Moves between units:
j838 f j588
j838 c j741
j838 t j682
j838 a j700
j838 x j950
j282 f j616
j282 c j685
j282 t j83
j282 a j441
j282 x j33
j821 f j302
j821 c j606
j821 t j977
j821 a j223
j821 x j434
j588 f j732
j588 c j973
j588 t j838
j588 a j361
j588 x j855
j657 f j682
j657 c j761
j657 t j732
j657 a j434
j657 x j371
j682 f j838
j682 c j873
j682 t j657
j682 a j120
j682 x j340
j146 f j434
j146 c j732
j146 t j361
j146 a j472
j146 x j303
j765 f j303
j765 c j855
j765 t j660
j765 a j364
j765 x j430
j327 f j928
j327 c j417
j327 t j375
j327 a j733
j327 x j75
j664 f j733
j664 c j375
j664 t j139
j664 a j916
j664 x j821
j303 f j972
j303 c j830
j303 t j765
j303 a j90
j303 x j139
j201 f j245
j201 c j272
j201 t j48
j201 a j950
j201 x j777
j83 f j282
j83 c j302
j83 t j223
j83 a j769
j83 x j326
j874 f j345
j874 c j888
j874 t j176
j874 a j419
j874 x j491
j950 f j855
j950 c j201
j950 t j340
j950 a j660
j950 x j928
j430 f j139
j430 c j515
j430 t j61
j430 a j110
j430 x j969
j733 f j61
j733 c j327
j733 t j664
j733 a j554
j733 x j302
j298 f j761
j298 c j472
j298 t j973
j298 a j732
j298 x j508
j977 f j821
j977 c j559
j977 t j969
j977 a j13
j977 x j146
j432 f j48
j432 c j702
j432 t j508
j432 a j371
j432 x j345
j272 f j364
j272 c j660
j272 t j241
j272 a j201
j272 x j132
j375 f j327
j375 c j345
j375 t j419
j375 a j664
j375 x j606
j124 f j491
j124 c j616
j124 t j441
j124 a j786
j124 x j973
j139 f j664
j139 c j419
j139 t j430
j139 a j888
j139 x j977
j13 f j223
j13 c j977
j13 t j616
j13 a j491
j13 x j472
j223 f j83
j223 c j821
j223 t j13
j223 a j470
j223 x j522
j660 f j765
j660 c j950
j660 t j599
j660 a j272
j660 x j61
j470 f j769
j470 c j223
j470 t j491
j470 a j606
j470 x j761
j241 f j272
j241 c j599
j241 t j702
j241 a j48
j241 x j554
j959 f j472
j959 c j361
j959 t j33
j959 a j973
j959 x j364
j777 f j176
j777 c j132
j777 t j417
j777 a j928
j777 x j441
j830 f j371
j830 c j508
j830 t j855
j830 a j303
j830 x j419
j972 f j599
j972 c j371
j972 t j303
j972 a j702
j972 x j664
j700 f j361
j700 c j838
j700 t j120
j700 a j33
j700 x j660
j769 f j441
j769 c j83
j769 t j470
j769 a j75
j769 x j873
j973 f j298
j973 c j959
j973 t j741
j973 a j588
j973 x j245
j508 f j432
j508 c j90
j508 t j245
j508 a j830
j508 x j874
j33 f j959
j33 c j700
j33 t j326
j33 a j741
j33 x j272
j522 f j326
j522 c j434
j522 t j472
j522 a j761
j522 x j702
j761 f j873
j761 c j522
j761 t j298
j761 a j657
j761 x j432
j616 f j13
j616 c j969
j616 t j282
j616 a j124
j616 x j959
j302 f j685
j302 c j75
j302 t j821
j302 a j83
j302 x j120
j441 f j124
j441 c j282
j441 t j769
j441 a j215
j441 x j741
j685 f j969
j685 c j215
j685 t j302
j685 a j282
j685 x j700
j48 f j201
j48 c j241
j48 t j432
j48 a j340
j48 x j417
j855 f j830
j855 c j245
j855 t j950
j855 a j765
j855 x j515
j345 f j417
j345 c j916
j345 t j874
j345 a j375
j345 x j470
j340 f j950
j340 c j48
j340 t j371
j340 a j599
j340 x j327
j245 f j508
j245 c j364
j245 t j201
j245 a j855
j245 x j176
j419 f j375
j419 c j874
j419 t j515
j419 a j139
j419 x j559
j554 f j132
j554 c j733
j554 t j916
j554 a j417
j554 x j83
j916 f j554
j916 c j664
j916 t j888
j916 a j345
j916 x j223
j90 f j702
j90 c j303
j90 t j364
j90 a j508
j90 x j888
j132 f j110
j132 c j61
j132 t j554
j132 a j777
j132 x j282
j472 f j522
j472 c j146
j472 t j959
j472 a j298
j472 x j90
j559 f j606
j559 c j491
j559 t j786
j559 a j977
j559 x j732
j888 f j916
j888 c j139
j888 t j110
j888 a j874
j888 x j13
j326 f j33
j326 c j120
j326 t j522
j326 a j873
j326 x j241
j928 f j515
j928 c j777
j928 t j327
j928 a j61
j928 x j215
j75 f j215
j75 c j769
j75 t j606
j75 a j302
j75 x j682
j515 f j419
j515 c j176
j515 t j928
j515 a j430
j515 x j786
j702 f j241
j702 c j972
j702 t j90
j702 a j432
j702 x j916
j434 f j120
j434 c j657
j434 t j146
j434 a j522
j434 x j972
j786 f j559
j786 c j124
j786 t j215
j786 a j969
j786 x j588
j361 f j146
j361 c j588
j361 t j700
j361 a j959
j361 x j765
j364 f j90
j364 c j765
j364 t j272
j364 a j245
j364 x j110
j371 f j340
j371 c j432
j371 t j830
j371 a j972
j371 x j375
j741 f j973
j741 c j33
j741 t j873
j741 a j838
j741 x j201
j873 f j741
j873 c j326
j873 t j761
j873 a j682
j873 x j48
j215 f j786
j215 c j441
j215 t j75
j215 a j685
j215 x j838
j732 f j657
j732 c j298
j732 t j588
j732 a j146
j732 x j830
j491 f j470
j491 c j13
j491 t j124
j491 a j559
j491 x j298
j110 f j888
j110 c j430
j110 t j132
j110 a j176
j110 x j616
j969 f j977
j969 c j786
j969 t j685
j969 a j616
j969 x j361
j120 f j700
j120 c j682
j120 t j434
j120 a j326
j120 x j599
j606 f j75
j606 c j470
j606 t j559
j606 a j821
j606 x j657
j176 f j874
j176 c j110
j176 t j777
j176 a j515
j176 x j124
j599 f j660
j599 c j340
j599 t j972
j599 a j241
j599 x j733
j61 f j430
j61 c j928
j61 t j733
j61 a j132
j61 x j685
j417 f j777
j417 c j554
j417 t j345
j417 a j327
j417 x j769

The rows follow the links: the fewer symbols apart two units are, the more alike their rows tend to be.

Here are some units, each with a row of numbers. One shown again gets a slightly different row.
j685: [ 204   31 -309  164  309 -127  657 -148 -387 -467  206 -249 -217  133  494  185 -128   83  377  753 -187 -147  281 -209  111  462 -285 -445  390  445 -398  134  162  259    0  276  174 -496  419  303  492  437 -910  564 -554  215  103  -53  -51 -265  240  591  344  283 -917 -311]
j616: [ 245 -177   33  212 -396  155  126  610   74  342 -150 -698 -475  305   59  287 -545  -50   62  423 -272 -646 -366 -734  470    3  155  -91  391  135 -390  275  221 -373 -191 -100 -181 -219  392 -296  616  412 -195  559 -493  457  -39 -307  494  109  341  673 -203  458 -353  213]
j371: [ -189  -117  -228   -78   300  -178  -157  -347   -38  -252   156   535   787  -350  -392  -441   457   -30  -251  -510    85   796   319   675  -383    -1  -125   318  -294   -53   464  -311  -114    96   190  -120   319   295  -302   102  -951  -133   316  -655   283  -413   -20   227  -301   151  -326 -1010    33  -230   419  -452]
j61: [  47  212  -18   52  148  -64  280 -646  -99 -165  611  316 -648   66  -53   84  626 -115  321  374 -217  -59 -111 -300 -307  128  128 -683  -69  318 -473 -108  363  438  725    3  317  -61  292  382  183  655 -899 -214 -399  176   68 -457 -254  118   94  208  606  -42 -792 -219]
j430: [  30 -226 -183  124 -294  -96  246 -161   47   -6  477   68 -518  -45 -422  -77  144  136  -64  669 -540   46 -365 -480 -151  300  196 -274  156   22 -456 -294  409  274  538 -249  396  -11  303  450  -59  954 -524 -679 -661  323   40 -295  -78  509  218   40   43  450 -598 -631]
j959: [ 369 -237  461  355 -641   78  207  177  -31  628 -500 -645  -35  365  697   53 -399  214  -55  865 -146 -229 -267 -545  445  -62  420   21  420   39  151   32  189 -244 -455  238 -198 -464   80  113  707  422  561  435 -411 -104  241  201  573   64   82  -93  -56  213  150   95]
j682: [ -20  188  -53   60  657 -287  320 -371 -342 -465 -191  136  650   64  503  213  -20  -49  118   73  658  445  732  636 -456  355 -254  -26 -117  328  433 -139 -342  227  -86  435  124 -223 -250   94 -318 -980  -49  670  583 -232  342  590 -648 -598 -149 -325  180 -188 -259  -93]
j599: [-121  551 -323  247  173 -230  261 -873 -509 -168   87  413  220  281  237 -197  844 -120  329 -216   84  705  390  310  -75 -195  208 -499 -224  242  222 -207  -66  403  605  -95  314  219 -151  416  476  327   92 -334 -175 -601  323  433 -118   53 -331 -461  611 -249 -274  -98]
j660: [  83  338   -7  155 -382 -100  391 -914 -398  111  460  265  -80   23  462  -66  680   11   54  658   13  421  195 -153 -199  -47  600 -603  183  217 -102 -208  399  462  406  -14  229  -89  212  650  354  381 -384 -309 -331 -162  257  370  -75  179  -24 -519  565  -25 -297 -296]
j700: [ 226   44  159  395   26 -140  636 -444 -503 -312 -162 -148  116  302 1064  -17  -72   34  262  913  183  480  375   -1 -255  306   11 -393  431  538   44 -192  256  299  -15  264  191 -338  113  528  553  107 -131  483 -399 -235  359  623  -64 -150  220 -198  422  148 -444 -292]
j606: [  15 -316 -525 -241 1130  -66  188  560   26 -704 -109   69  249 -160 -348  -13 -270  -51  129 -534  -25  217   86  685 -154  399 -651  452 -485  149   95  276 -462 -189 -210   41  202  163  -93 -531 -553 -447  -88  261  232  103  -91 -292 -543 -218  162  122 -222   26 -396 -187]
j508: [-106 -317  379  -68 -795   89 -580  385  579  644  -38  251  174 -248 -174 -293  -39   56 -414 -338   31  -40 -382   72 -168 -488  412  516  -32 -450  191 -131  109 -314 -224 -126 -220  409 -310 -299 -623 -300  838 -577  394 -148 -241  -43  395  310 -108 -543 -361  113  965  -94]
j139: [ 141 -219 -420 -109   52    0   85  462  110 -232   35  262 -192  -65 -827 -364  236   51  -34   -8 -509  357 -317  -37  -88  572 -111   72 -355 -238 -369 -127   37  -70  371 -526  261  163  195   48  -71 1112 -137 -821 -642  135 -112 -695  289  659  218 -254  130  488 -432 -528]
j973: [ 193 -453  459   74 -771   72 -129  118  454  489 -237 -336   55  -69  594  196 -636  126 -176  687  379 -452  -93 -364   73 -294  216  203  513  -11  252 -212  148  166 -469  405   10 -253 -125 -242 -217 -670  583  445  418  278  139  235    1 -265  119  -79 -463   57  627   78]
j120: [ 106  349 -234  169  605 -186  552 -557 -610 -451 -285    3  435  165  628   34  154 -130  142   59   38  567  360  597 -131  274  -70 -258   86  440  487   87 -309   77 -200   71  120 -266   21  444  801   28  -26  588 -237 -562  350  670   -7 -409 -196 -125  600 -305 -360  -44]
j522: [  75  327  -83   85  211  281   96  221 -420  401 -846 -459  537  289  596  -52  -25   -6  -35 -481  100  352 -188  107  531   53 -149   93  -84  -65  428  408 -302 -498 -386  -87 -263   78 -217 -153  856   62  892  306 -235 -536 -181  618  693  -22  -19 -151  189 -239  388  521]
j272: [ -69  507  396   70 -815  239  -98 -864  -89  465  363  -74 -372  170  508  223  505 -246 -154  259 -123 -203 -177 -477   57 -819  655 -732  290   43   18 -120  549  208  254   34 -235  137  282  444  918  256  253 -132 -185 -254  -57  239  262  139 -199   -3  306 -224  347  303]
j176: [-162 -275  364 -211 -651  173 -413  210  589  525  342   53 -729 -150 -486  219 -133  136  -90   65  -49 -681 -380 -613  -21 -546  407   69  117 -299 -484 -219  331    9  -67   48   79 -160   49 -164 -763 -153 -139 -295  207  733 -150 -644 -212  223  235  550 -346   84  286  -42]
j657: [ -21  116 -330   42  771  -55   23   86 -179 -543 -475   33  807 -227  269 -285 -453   32   17 -195  289  749  256  768 -393  459 -372  514 -235  112  529   78 -511 -118 -320   76  170  -69 -382  -28 -434 -600  354   75  513 -307  311  493 -235 -223    7 -646 -215  -95  148 -288]
j741: [  73   92  519  236 -374 -252   36 -307   59  371  -89 -211  121  128  856  377 -479 -146  151  404  598 -325  296 -206  179 -440  223   27  490   84  222 -110  296  358 -341  601 -162 -262 -177   26   68 -918   35  759  490  242  216  515 -349 -493 -240  226 -206 -267  243  330]
j761: [ -13  -69  156   81  101  160 -366  412 -101  228 -648 -236  726  -26  329   98 -348  -76 -130 -622  341  -48   91  263  142 -244 -193  483  -92  -97  605  168 -472 -396 -540  105 -485  172 -347 -411  -88 -893  775  313  530 -124  -84  487   57 -191 -218  -19 -398 -280  706  457]
j110: [  26   87  262   22 -798  225 -205   82  383  393  336 -119 -739   41 -362  125   68  209 -317  102 -469 -600 -577 -811  282 -331  171 -266  145 -249 -472    9  452   30  238 -173   33  -17  344  101  236  683 -184 -248 -461  252 -298 -546  499  418   96  466   38   79   -5  181]
j434: [ 101  142 -276  364  681  -80  327  149 -636 -433 -600   -6  689  -42  417 -201   25  136  -80 -108  -86  660  268  631   21  678 -472  329 -178   92  451  310 -356 -409 -196 -132  -14  -25 -111   51  629  235  620   49 -434 -650  213  578  342  103   54 -697  148   80  -74 -206]

Each walk starts at a row. The symbols on each line, taken left to right, move it on to the next unit.
Each answer is a row, close to the row of the unit it stands for.
new walk
[  -83  -330     9  -273  -107  -120   -36    36   436  -190   381   336  -480  -337  -605  -187  -110   -24  -281   396   -85  -160  -130  -257  -426   124    35    72   167  -139  -648  -437   278   490   285     9   322   -64   212   294 -1041   144  -420  -752   215   601    22  -746  -602   201   191  -131   -16   621  -186  -555]
c t t c a a [-397  328 -422 -212  663 -163 -165 -443   18 -481  468  488   -7  -36 -571  -57  647 -264  437 -552  -60  189  280  423 -326    8 -250  -80 -506  133 -107  -99 -232  276  699    0  237   57  -99   -4 -761 -353 -915 -287  404  294 -193 -305 -731  -87 -134  343  199 -366 -372  -46]
f x a f c [   6 -507 -105   70   65  -63  122  351  459 -296  222 -203 -259 -181  -57   67 -904  142  144  731   18 -108   64    3 -187  522 -156  117  163  161 -343 -270   28  181 -352  329  151 -516  131 -157 -809 -192 -509  436  124  480  263 -582 -534  -68  317  197 -306  653 -747 -550]
new walk
[-234  582  278 -279 -200   76 -264 -651   69  384  173  562  102 -132  147  125  565 -174  -53 -789  219   82  289  236    4 -898  432 -338  -89 -186  473  -72 -125   70  115  245 -241  375 -314  104 -207 -696  181   -2  668 -160 -327  472 -146 -182 -520  -22   30 -801  664  477]
f x a a c [ -15  125 -145 -183   75  -56  -69 -537  177 -182  850  403 -404  -19 -292  -18  171 -173  180  216   34 -217  159  117 -510 -137  109 -343   53  237 -464 -484  231  434  380  101  276 -156  104  142 -933 -178 -762  -74  554  540  120 -566 -852  -10  -33  424  143  -62 -394 -333]
t t c c [ -155   518  -280  -201   253   212  -378   282  -110    68   -21   288  -373   -92  -529    93   409    60   -66 -1146  -551  -165  -447    77   421  -166  -221  -263  -514  -240  -188   411  -220  -495   423  -596  -167   357    19  -254   640   563   -76  -379  -379  -117  -447  -184   507   246   -20   361    48  -399    99   622]
new walk
[-206  617   99   18 -137  116 -137 -827 -386  283  -48  136  -18  129   51  194  842  -96  180 -560  -17   29  116    8  386 -726  330 -440 -241   77  257  165   69  199  315 -100 -174  352  -97  213  774  200  199  -58  -69 -601  -30  523  297  -93 -410 -182  512 -716  389  515]
x t f [-293  552 -180 -105   98  140 -117 -282 -330   40  437  145 -419   40 -389  246  699  -81  203 -913 -301 -440 -128 -149  290 -391    7 -591 -437  -10 -190  376  -81  -67  662 -337 -123  401  291  -63  671   43 -379 -116 -153 -223 -365  -81  381  -95 -344  745  466 -698 -212  757]
a f a x x f [ 253 -609  120   54 -238 -242  293  120   72  -15 -199 -194  234 -142  607  -56 -703  145  -64 1171  356  274  355  -27 -360  347   53  342  547   95  230 -380   79  435 -646  293  160 -466   35   41 -655 -334  162  336  420  274  351  250 -370  -74  183 -643 -289  633   84 -631]
new walk
[ -112    29    79   -75  -267  -223   105 -1061    37    65   495   566   -70   -47   329    20   420  -184    52   470   312   211   396    30  -649  -278   356  -453   313    92   101  -538   260   809   264   221   403  -237  -182   656  -753  -432  -125  -252   379    22   284   277  -784   -24  -123  -589   260  -109    70  -500]
a f f [  125   -64    -3    55  -467  -133   -17    27  -157   -87  -197   191   266  -182   -89  -413   219   -31  -407   167   -71   751  -258   123  -186   201   311   135   141   -91   398  -328   192   -12   179  -572    82    79    23   344   228   830   685 -1087  -614  -660   329    23   355   648   -39 -1148   110   342   170  -495]
x c f [-266  -81 -441 -270  553  -39 -403  119  381 -307  312  500   71 -351 -941 -192  285   85  -13 -728  -36  284  202  489 -356  149 -348  256 -391  -71  -46  -30 -381  -52  342 -361  171  328 -119 -113 -806 -168 -467 -545  222  -28 -303 -453 -387  142 -169 -274  -49  -82 -172 -361]
new walk
[ 212 -295 -149  223  115  -97  436  493 -174 -192 -707 -318  432   20  315 -328 -413  225 -163  507 -261  615  -49  138  -45  769    1  252  194   73  245  -22   -6 -408 -230 -197  216 -343  -87   74  472  584  542  -20 -642 -281  292  360  448  213  207 -892 -127  479  237 -574]
x a t [  168   -56   497    -9 -1249   270   -12  -284   -80   844   151    -5  -405   304   234  -164   165    80  -237   418  -285   -33  -360  -777   244  -501   715  -289   369  -169   -64   -37   566    90    14   -76    46    75   134   313   493   584   459  -351  -218   -62    41   131   557   340   -50  -330   -13   101   541   148]
f f c f t [-223  288 -324  -69  413   17   76 -118 -471 -246 -168  372  426 -145 -268 -322  616  -31 -216 -531 -309  873  116  445  -13  182  136  -93 -345  -61  331  -91  -32 -187  481 -289  254  416 -136  187  406  530  443 -918 -333 -676   46  326  382  370 -166 -857  429   35   70 -236]
new walk
[ -35   42  387  -68 -319  -34  -70 -492  320  371  650  128 -541   21 -440  261  436  -55  257 -145    2 -801  -84 -365    9 -658  181 -369   99 -119 -381 -134  256  332  167  165  -32   80  -25  186 -458 -450 -777   50  584  646 -255 -444 -416 -202 -143  864  -74 -209   71  461]
t c f [ -58  440  169 -193 -468  159  -97 -430 -207  367  471   94 -939  224 -167  171  543  -40  169   -6 -181 -690 -183 -704  290 -448  225 -705   97  -34 -452  232  284  224  306  -45 -113   90  345   28  519  329 -552    8 -190  220 -207 -304  174   87 -210  779  350 -362 -219  378]
x f a t [-157   19  239   -5  -88  127  -11  -32  160  194  278 -308 -292  275  162  559 -443  -54  466  115  199 -757  126 -257  121 -219 -114   -7   99  121 -120  -21   24   78 -237  360 -287 -259  136 -233 -332 -672 -532  988  457  604 -153 -351 -517 -592  197 1104 -207  -86   -7  638]
new walk
[ 217 -438  -96   14  252 -237  151  599  212 -319 -595  -72  688 -131  105 -204 -598  115 -169  404  185  646  162  458 -414  499 -259  816  283  -81  449 -113  -50 -345 -510  128  232 -241 -328 -147 -801 -230  544 -164  382 -108  377  238 -110   23   23 -987 -448  626  228 -501]
x c x x a [ 241 -657 -369    6  540 -101  -63  932  232 -467 -250  -63   71  -32 -379 -233 -697  219   -1  135 -142   74 -207   86 -284  781 -510  638 -234  -25 -133  -55 -132 -188 -299  -61   98 -289 -104 -380 -806  -10 -132    1  230  258   -8 -454 -209  -27  406  -24 -566  481 -360 -498]
x f x f [-247  405 -279 -247  -23 -209 -223 -725 -128 -220  310  633  378 -264  -97 -267  755  -91  154 -396  291  720  587  335 -386 -214   86 -242 -196  124  404 -352  -36  623  344  165  -17   81 -369  289 -571 -589 -126 -339  391 -283   13  326 -579 -212 -250 -612  268 -438   -7 -169]
new walk
[ 124  524 -124   49  685  229  199  -45 -258  -20  -81 -366  -82  319  118  321    5  -23  333 -485  -95 -427   19 -198  316  -92 -421 -221 -309   -1 -209  452 -413 -104   34  168 -409  232  149 -189  920  -48 -271  628 -258 -116 -252   58  133 -181 -110 1044  214 -560 -364  771]
x f c t a f [ 220  202  462  173 -555   61  172 -366 -238  498 -172 -462 -152  485 1012  423   -7  -48   72  443  194  -92  -17 -328  310 -368  327 -491  477   79  145   72  343  -33 -227  349 -122 -299  279  132 1077  -37   38  864  -92  -64  393  573  341 -377  145  245  268 -205  241  455]
a f f [ 109 -481  262   84 -409  132 -149  698  290  371 -624 -308  567 -216  260  -18 -809  131 -331  -69  275 -266 -187  -26   52  -88  154  587  160 -213  430   96  -71 -309 -778  115 -294 -129 -231 -258 -181 -392  846  232  392    7  -78  113  198  -54   82 -380 -646  159  810  158]
